Table B holds the same points as the rows below and some others, measured another way and shuffled. Each row below is followed by which row of B it is.
B:
1: [-111 -189  516   64    2  -88  -17   56   37   36   38   72  175  230
    4  -35 -304  -89   45   44   69 -322  -26  -88  -18  -34  140  240]
2: [ 218  168    9  -30   68  158 -287  -82 -349   94  -78 -279  106  276
 -124   -4  325  -96 -173  185  -85  -47  -23  191  -45   -2  -43  304]
3: [ 172   90 -415 -268  171  -49   19  244 -425   31  -24  -89  136 -354
  -90  -24  206   49 -138  -12 -160  129   95   95  -53 -132 -177   74]
4: [-135  153   82  170 -375  141 -155 -256  264  403   38  -78  102 -492
  -30  178 -368   20   67   62 -185 -143  438   -3 -193   39 -309  489]
5: [ 259  119  201 -159   10  121  312  150  114   84   61  224  107 -393
 -361 -158 -404  -56 -236 -116  263   -8 -395 -297  -20 -155  144  460]
6: [-196 -181  130 -440  414 -527  254  -74 -394 -240  239 -343  591  398
  -30  109 -451  180   37  -34 -248 -434  801  174 -224   95 -611   52]
7: [-190 -259  137   21  -40 -330  -76  332  -98   80   -6   50  102 -222
  264   54  -60   19  195  133   22 -228  122   -2   88 -202   -5  -18]
8: [  28 -212   64  105 -217    3 -195   83  146   -5   16  116  109 -278
  136   44  204  -25  -29  -63  -53  128  158  -53   -7  -40  107   89]
9: [ 126 -279   32  -39 -167 -153  -48 -158    6 -167   -2  -48  165 -288
   30  -88  241  -39  -88  -55 -154  127  317  115  -78  -36   18 -112]
10: [ -69   51  -27  -91  640  -53  128 -233 -244 -303  121  -52  324  495
 -106  202   15  169  -42  122 -120  -91  310   78 -359  318 -288   92]
11: [-100 -302 -279 -258  669 -422  206  154 -573 -441   15   -2  252  166
   95   -5  285  141   56   73 -225   -3  297  202 -193   52 -148 -469]
12: [-275 -204  161  250  -75    5 -170   54  181   82   26  216  100 -132
  214  161  -86   21  174   18 -133  -83  251  -73 -124   74   42  105]
13: [ -74  -40  239  -10  229 -313  198 -545   53 -187  101 -214  260   58
  -70  165 -204  154   71  286    5 -258  488  152 -307  194 -403   92]
14: [ -35 -179  156  -18   51 -175  140  -39   87 -102   59  107  175 -230
   -4   17 -140   45   24   19   21  -64  169  -63 -116   -4  -34   52]
15: [-266 -260  218   92  175   -5  -32  421 -365  139 -153  268  -30   97
   54 -200 -193 -173  160   45 -157 -278 -272  -29   -7 -144  395  -84]
16: [ -23   -8  -96 -154  343 -255  346 -157  -83 -171   81   16  181 -314
 -110   71 -171  172   22  137    0  -61  253   18 -255   59 -291   -4]
17: [  50  211 -168    3  -26  230 -257  353 -145  298   -1   28   77 -167
   13  132   83   -6  -75   16  -47   24  -81  -75   26  -97  -47  459]
18: [ 241  109  -75   37   97  218    2  230 -123   87 -127  231 -109 -319
 -160 -130  215  -99 -145   96  156  157 -541 -117   11 -147  320  174]
19: [  93 -150  287 -169   63 -163  134  280 -405   91 -136  -10   14  -57
 -173 -342 -187 -208  -47   99   66 -283 -379   31  112 -315  280   31]
20: [ 151   -6   19  117  157  227 -164  -71  139 -195   75  158  179  169
   -3  156  353   45 -171  -49   30  237   15 -107 -154  200   96  238]
21: [-298 -190  143  137   23 -105 -100  396 -388  314 -219  143 -127 -177
  139 -152 -157 -167  263  222 -143 -342 -225   72   52 -257  269  -96]
22: [-134 -188  293  280   17  -77 -198 -482    9  -85  -78 -114   59  190
  105   74  176  -39  129  306 -159 -155  328  232 -232  186   -7  -64]
23: [-295  156   71  238  458   37  256   77 -346  303 -265  286 -323 -260
 -147 -111 -356  -69  301  519   48 -374 -542    7 -199  -84  217  -22]
24: [   5 -319  438  -50   27 -428  240   14 -589  119 -367 -104 -243 -244
 -144 -579 -148 -318  160  460   54 -472 -494  290  118 -446  432 -421]
25: [ -12 -134  193  433 -408  252 -245   -5  520  165  -52  394 -115 -555
  151   70  147  -73   41    7   94  200 -144 -224  -20  -14  350  222]
26: [ 124  279 -254 -146  271  -79  179  -91  -46   -7  100  -77  179 -375
 -137  228  -38  216  -71  188  103   28  173  -19 -195   36 -425  322]
27: [  88   64  -32   59    0  -41  -13 -122   99   17   21    2   74 -356
   -1  135  101   78  -23  171   85   56  111   -8 -109    7 -137  200]
28: [  62  -51  -12   21   67  -46  -36 -100   72 -115   60   19  178 -141
   34  127  155   83  -51   53   -9   84  218   -8 -132   84  -98  121]
29: [-248  -87  -77  108  164   27   58  521 -291  265 -163  380 -155 -413
   55 -122 -181  -93  206  104 -104 -149 -351  -99  -10 -212  292  -50]
30: [ 231  -34 -106 -102   11  110 -211  278 -209  -36   -5   -2  163   -5
   -9  -29  377  -56 -213 -100  -57  174  -68  -12   54  -96  111  176]
31: [ 179  298 -148  -77   75  176 -139  155 -258  229  -40 -102   66 -126
 -144   46   93  -15 -144  125    9  -11 -145    6  -20  -96  -97  430]
32: [  14   64 -130  -42  357 -208  251  120  -55  -80   16  159   43 -397
  -11  120    6  165   62  251  217  -20 -114  -94 -108  -56 -116   45]
33: [ -44  -94  -46  238 -490  107 -328  489  -63  503 -247  208 -266 -803
  189 -145  141 -206  135  110  -51   13 -336  -35  223 -412  385   90]
34: [-238 -211  386  219  191 -161    6  -24   26  -39  -29  168   48  153
  135   65 -118   -7  211  257   86 -285  -37  -26 -103   43  139    4]
35: [ 167  246 -289  -97  131  167    9  411 -201  211  -33  143   -6 -435
 -120   24   69   18 -118   43   83  117 -325 -139   27 -174   17  344]
36: [ 201  107 -256 -142  -67   45  -53  396 -114  160   -2   82   65 -549
  -28    9  149   18 -132  -37   66  158 -149 -110   88 -230  -11  269]
37: [ -32 -156  -50    1  492  -90   56  267 -324 -213  -57  226   47  140
   56  -24  267   19   24  126   24   19 -226  -10  -81   -5  212 -180]
38: [  91 -215  428  183 -254  190   49 -321  331  -36  -15  222   71 -199
 -190 -188 -180 -166 -129 -128  -49   47  -15 -112 -177   76  314  162]
39: [-302 -273  262  219   98   26 -183  155 -285  109 -150  166  -25  229
  123 -121  -49 -172  190  113 -253 -258  -63   77  -76  -21  323 -105]
40: [-302 -176  -44  215   -5   46 -146  249  223   65   93  359  137 -265
  270  250  -69   97  164 -114 -153   52  282 -182 -130   99   -7  129]
41: [ 328  389 -201 -185  -81  115 -134   91 -107  244   63 -246  172 -308
 -172  143   95   58 -236   87  111   56   16  -16   25 -130 -316  614]
42: [ -61  107  215  625 -286  423 -147  -21  409  422 -266  521 -455 -730
    2  -37   18 -168  168  337  220   60 -673 -225  -49  -92  566  240]
43: [ 106 -280 -243 -246  334 -201  224  280 -134 -401  113  246  271 -250
   23  -28  225  118 -130 -226  -63  272  141 -100 -101   -7   21 -208]
44: [ 127  157  -26   55  318  164  -28  102  -55  -40    5  160   66   55
  -83  121  184   52  -98  140  164   78 -269 -125 -101   61   68  290]
45: [ 450 -153  257 -633  455 -397  242 -334 -558 -595  167 -574  609  792
 -366 -198  120    5 -422  -49  -32 -156  365  284 -123   63 -309   36]
46: [  58  -74  157   95   51  -37  126 -335  124 -105  -12   67   71 -229
 -116  -13  -23    6  -32  134   13    5   96   14 -219   83    8   49]
47: [  78  225   17   15  -42  127 -177  -20  -82  241   -1 -145  104  -82
  -80  117  -12   -1  -67  153   -6 -101   48   27  -61  -28 -166  458]
48: [  43   41 -242 -168  333 -182  165   44 -346  -64  -29  -52   96 -262
  -77    4   84   90   -8  178  -67  -20   80  110 -142  -52 -188  -42]
49: [ 314   28 -177 -332   14 -101   12  234 -200  -59   81 -132  261 -254
 -104  -20  177   42 -249 -103   32  130   72  -13   58 -167 -148  231]
50: [-142 -197  303  167  -43   88 -283  -47 -127   71  -59  -17  120  320
   79  -28   29 -140   50   40 -237 -184  155  101  -93   59  150  107]
51: [ -33  -33  -60   20 -279   83 -264  111   19  211   43  -41  174 -301
   92   99   10  -15  -33 -108 -221   31  348    7  -40  -53 -125  300]
52: [-202  -66  186  258  154  172 -150 -136  132  -21   45  174  154  228
   66  190  -60   34   68   38 -138  -69  207  -62 -253  251   14  214]
53: [ -93    6  -22   67  451    8   41  115 -502   41 -196   97 -109   99
  -74 -118  104  -83   94  330  -71 -166 -332  121 -124  -46  207 -115]
54: [ 198  -28 -144 -217  372 -107  269   41 -327 -204  -35   59   91 -187
 -215 -151  120   18 -144   62    6   84 -132   40 -134  -60   33  -81]
55: [-119 -279  275  123 -230  -11 -221  199    7  129  -33  107  108  -60
  147  -55  -49 -127   60  -63 -122 -121   86  -28   42 -107  208   99]
56: [  51 -306  199 -446  539 -554  395 -423 -147 -692  315 -280  672  508
 -116   97 -131  232 -149 -103  -95 -146  816  140 -328  278 -520 -107]
57: [ 116  158 -106 -214  587  -78  133 -120 -480 -187   19 -192  218  353
 -208   37  105   84 -125  216  -44 -101   55  165 -226  114 -234  102]
58: [ -71 -107   40   13  159  -86   39 -113   25 -127   77   54  209  -58
   26  119  -23   86   11   27  -95  -23  301    2 -211  120 -134   72]
59: [  87  -41  -51   12  -57   45  100 -242  253  -98  101  120  183 -445
 -100   76  -43   86 -109 -105  -90  186  317  -82 -244  122 -136  166]
60: [ -90 -227   19   66  462   -4  153  191 -249 -203  -91  369  -11   62
  -19 -120  118  -34   40   60  -55   25 -279  -56 -152   37  344 -237]
61: [ 260   90 -166  -20  191   43  -58  -28 -278  -58 -112  -50  -18 -139
 -101  -52  440  -24 -141  221   40  140 -201  117  -63  -56   77   36]
62: [   1  113  -45   82  237  138 -117  124 -427  190 -188   19 -107   39
  -89  -92  140 -115   21  279  -87 -117 -313  114  -68  -76  164   89]
63: [  58  -20  107  -49  -68  -61 -117  119 -110  111    1  -93  145  -96
   13   21   -4  -32  -34   74   13 -118   58   11   29 -121  -41  247]
64: [ -48  238  -50   18 -172   26 -258   62   45  327   99 -197  205 -214
   81  312 -121  101   21  116  -37 -149  353    1  -39  -32 -412  572]
65: [  63  -44  -47  -25   22 -106  201   99  208  -48   72  234   94 -596
  -26   68  -87  110  -24   -6  150  102    4 -186  -78  -68  -44  145]
66: [-107   77  -26   -5  -40  -21  -27  185  -42  257   25   36  108 -353
   22  107 -255   43   69   59  -56 -145  137  -58  -58  -98 -162  316]
67: [   7   77 -144 -229  565 -109  310  116 -571  -49  -82   16   69  -12
 -249 -147 -138   10  -16  172  -83 -167 -166   95 -184  -58  -45  -43]
68: [ 290  245 -209 -268   33 -159  -27 -145 -411  110  -53 -469  131 -257
 -172   -4  191   30 -150  279  -35  -66  175  278  -37 -154 -380  217]
69: [ 118 -264  131  106  114   78  -98 -113   36 -296    1  168  143  155
   11  -40  377  -51 -128  -55  -68  203   29    0 -134  139  264  -77]
70: [ 314  277  -84 -133   41   74  186 -465  164  -66  130 -160  233 -353
 -325  115  -64  130 -257   54   59  130  271   -4 -277  130 -382  422]
71: [-124  -82 -189  -27   -7  -42 -129  398 -327  226  -93   73   16 -344
  108  -37   32  -43   91   27 -222  -61   45   53   19 -192   28   15]
72: [ 323  174 -159 -111 -342  168 -269  294  152  204  115  -41  209 -459
    3  160  204   33 -263 -159  105  237   49 -163  133 -169 -124  587]

[   8  -34 -158 -213   40 -151  115  -51  -12 -153   12 -194  -46 -183
 -134   22 -148   51  -44  176 -217  196 -293 -323 -145]
22
[ 123   51  -66   87  209 -213  345   90 -182 -109   64  -83   -9  -70
  176    2  -84   -3  -34  274  -20  216  -44  -74  -64]
16
[-115   46   18   99 -225  337 -207  -22  -27 -112    8  -46   59   65
   77  -79 -203   89  146 -210  118 -385  112   46   86]
49
[  85  -75 -131  -28 -138   37  288  123  117  275    8   29  -69   11
   82   51   18   35 -109  293 -265  297  -87 -242  -65]
33
[-191  341  149  -27  141  275 -325 -305 -174 -509 -218 -128  179  -69
  188 -386 -172 -141  157 -586  285 -446  199  368  -42]
60
[-144   73   75   -7    7  300 -271  -33  -10 -280   12 -203    9  -59
   17 -141 -210  115  121 -174   98 -432  -32   49  -53]
28
[ 364  -56 -118  146  -81 -278  408   94  -94  300  110  -91  -66  -38
    3  335   68  -99  -47  536 -136  470 -234 -445  -29]
68
[-319  -47 -163 -229  -94  118 -147  -41    1 -357   13  -62   39  -71
  -70 -118 -407  287  116 -227  -64 -270  -40  -73    9]
25
[ -38  -29  -43 -151 -285 -218   70 -200 -169   80 -128  103  160 -129
   26  133 -141  101  207 -243 -161  230  -78 -212   85]
45
[  77  147   56   91   42 -126  135 -119 -286 -142 -109  -30  133  -95
  242 -134  -40 -112   80 -116   30  111   53   76   -1]
54
[ 112  181   53  -18  259  -13  203  -36   62  197 -101   15   -4  -43
  270   16   93 -129    0   66   36  167   33   37 -134]
29
[-313  -72  -81 -411 -138 -153   78 -159  -49 -107  -70  125  138 -144
  -94  118 -342  376  189 -296 -173  147  -57 -188   60]
38
[ -22   46  -45 -265  222 -203  160  -75   58   45  -54  -36  -13 -181
   29  128  -99   96   57   56 -117  222 -175 -190 -144]
34
[-114  -75 -141  -82 -119  262 -110  118  238   73   72  -56 -103   24
   -1   32 -203  196   34   71  -88 -236  -85 -167  -47]
51
[-108   27  -51  -29 -191  119 -235 -106   -5  -34 -125  -14   64  -83
  163 -143 -150   45  173 -311  -76 -253  -30    1   -6]
30
[  64  -23 -162 -127  166 -247  303   46  -71 -125  148 -137  -46  -94
 -129  236 -214  126  -19  345  -46  256 -195 -339  -55]
13
[ 123 -143 -301  -89   76 -182  191  194  268  364  200  -45 -196  -29
  -49  452 -154  169   31  484 -115  133 -283 -483  -80]
64
[-180  -71  -63 -265  -92  145  -12    6  249  191  -53   51  -39  -72
   27   40 -122  237   57  -68 -230   -2 -102 -158  -87]
55
[  19  139  117   84   34  469 -142   35  191   80  -25 -136  -74   55
  131 -102   34  -60  -10   10  102 -293   42   73 -111]
71
[-285  172  118 -221  -36  133 -147 -269  -41 -109  -17  142  208   61
  -93  351 -377  277  386 -505  418 -272  244   35  221]
5
[  47  -68 -170  -27    9 -365  243   13 -210  -99  135  -42   32  -95
  -38  282 -284  172  142  175   -7  185 -141 -307   70]
70
[-323  142  -45 -123  -49  219 -565 -254  -92 -541 -114 -166  118 -126
   21 -249 -418  106  308 -622  190 -697   17  146   19]
20
[  30  -53 -109 -128  -50  -95  147   25  114  257   16   28  -39  -68
   28  230  -86  130   70  144 -153  176 -156 -287  -39]
63
[   5   90   -7 -109   33  130 -172 -104  159   92   72 -121  -41  -15
 -150  366 -171   80  201   -5  215 -212 -112 -250  -10]
47
[  67  184  114 -110  131  268   73  -75  224  227  -64  -58  -43   21
   21  128   84  -92  -34   77   77   68    0  -72 -137]
21
[ -14  224   41  -49  291  -19 -249 -194  -63 -251  -79 -202   29 -165
  112  -36 -158  -87  208 -229  230 -321  -80   52 -111]
10
[ -77 -147 -100  -23 -221   23  171  116  -95  -94  -17  -40    7  -96
  119 -257 -117  162  -73   88 -381  141 -119 -111  -59]
9
[ 167  -14 -159 -137  -74 -365   84 -147    1  274  -73  -25   -3 -191
   -4  311  -36  -57  153   75 -170  293 -298 -411  -56]
2
[ -33   52  -22   25   28  119  -57    0  -66 -242   87 -180   -4  -32
  -41   14 -223   82   71   43  116 -207  -54  -93  -11]
27
[-191  118   53 -265  220  138 -328 -151  173 -122  -57 -152  -26 -177
    1   32 -201  157  211 -265   89 -380 -144  -25 -146]
52
[ 235  234   13  -29  245 -297  192 -217 -144   43 -154  -78   64 -165
  172   73   85 -295   42   23   45  320  -97  -93 -123]
53
[ -96   18   33  164   -4   50   26   89 -208 -190 -155   -8   76 -139
  515 -575  -38   25   17 -194 -243 -133   65  303 -101]
43
